data =
array([[5175, 4679, 5078, 4047, 5256, 6147, 4015, 5576, 3310, 7213],
       [4873, 5226, 4519, 3884, 3499, 5759, 5412, 4994, 3991, 5144],
       [5084, 4421, 7099, 5184, 4725, 3384, 3759, 4600, 3620, 3491],
       [5761, 7123, 3318, 3935, 8668, 5422, 3531, 7671, 2838, 7466],
       [5089, 4998, 7849, 7002, 4756, 4505, 5824, 4792, 5467, 6050],
       [4920, 5411, 3132, 4471, 3772, 3634, 5372, 4463, 4625, 4366],
       [5151, 4009, 5789, 5130, 5116, 3224, 4017, 4471, 4592, 3821],
       [5041, 3889, 6675, 5987, 4475, 3020, 3693, 4827, 3091, 3977],
       [5261, 4490, 3638, 3713, 5756, 4948, 5061, 6030, 3953, 8422]])
data[-9,0] -> 5175
data[:, 0] -> [5175, 4873, 5084, 5761, 5089, 4920, 5151, 5041, 5261]
data[-5,-3] -> 4792
data[-1,-10] -> 5261
data[:, 7] -> [5576, 4994, 4600, 7671, 4792, 4463, 4471, 4827, 6030]
data[4,9] -> 6050
data[7,9] -> 3977
data[-9,-8] -> 5078
data[-1,1] -> 4490
data[-4,1] -> 5411
data[-4] -> [4920, 5411, 3132, 4471, 3772, 3634, 5372, 4463, 4625, 4366]
data[2,7] -> 4600
data[-1,3] -> 3713
data[6,4] -> 5116
data[-4,6] -> 5372
data[7,3] -> 5987
data[6] -> [5151, 4009, 5789, 5130, 5116, 3224, 4017, 4471, 4592, 3821]
data[8,8] -> 3953
data[-2,7] -> 4827
data[-8] -> [4873, 5226, 4519, 3884, 3499, 5759, 5412, 4994, 3991, 5144]
data[6,9] -> 3821
data[3,3] -> 3935
data[7,4] -> 4475
data[6,1] -> 4009
data[:, -6] -> [5256, 3499, 4725, 8668, 4756, 3772, 5116, 4475, 5756]
data[3] -> [5761, 7123, 3318, 3935, 8668, 5422, 3531, 7671, 2838, 7466]
data[:, -1] -> [7213, 5144, 3491, 7466, 6050, 4366, 3821, 3977, 8422]
data[-8,0] -> 4873
data[5,-3] -> 4463
data[-5,-8] -> 7849
data[:, -9] -> [4679, 5226, 4421, 7123, 4998, 5411, 4009, 3889, 4490]
data[-7] -> [5084, 4421, 7099, 5184, 4725, 3384, 3759, 4600, 3620, 3491]
data[8,-4] -> 5061
data[7,-10] -> 5041

M =
[[ 22 -44  42   1  24 -26]
 [ -1 -39 -23 -26 -18 -31]
 [ 43  19 -31  44 -32 -16]]
M[0][0]	22
M[0][5]	-26
M[2][4]	-32
M[:, 3]	[1, -26, 44]
M[0][1]	-44
M[1]	[-1, -39, -23, -26, -18, -31]
M[1][3]	-26
M[:, 2]	[42, -23, -31]
M[2]	[43, 19, -31, 44, -32, -16]

B =
array([[-0.53, -0.83,  0.58,  0.81],
       [ 0.75, -1.05,  0.92,  1.43],
       [ 0.60, -1.49, -1.41, -0.03]])
B[0, 0] -> -0.53
B[1, 0] -> 0.75
B[0] -> [-0.53, -0.83, 0.58, 0.81]
B[0, 3] -> 0.81
B[1, 3] -> 1.43
B[2, 3] -> -0.03
B[2, 2] -> -1.41
B[1] -> [0.75, -1.05, 0.92, 1.43]
B[0, 1] -> -0.83
B[:, 0] -> [-0.53, 0.75, 0.60]
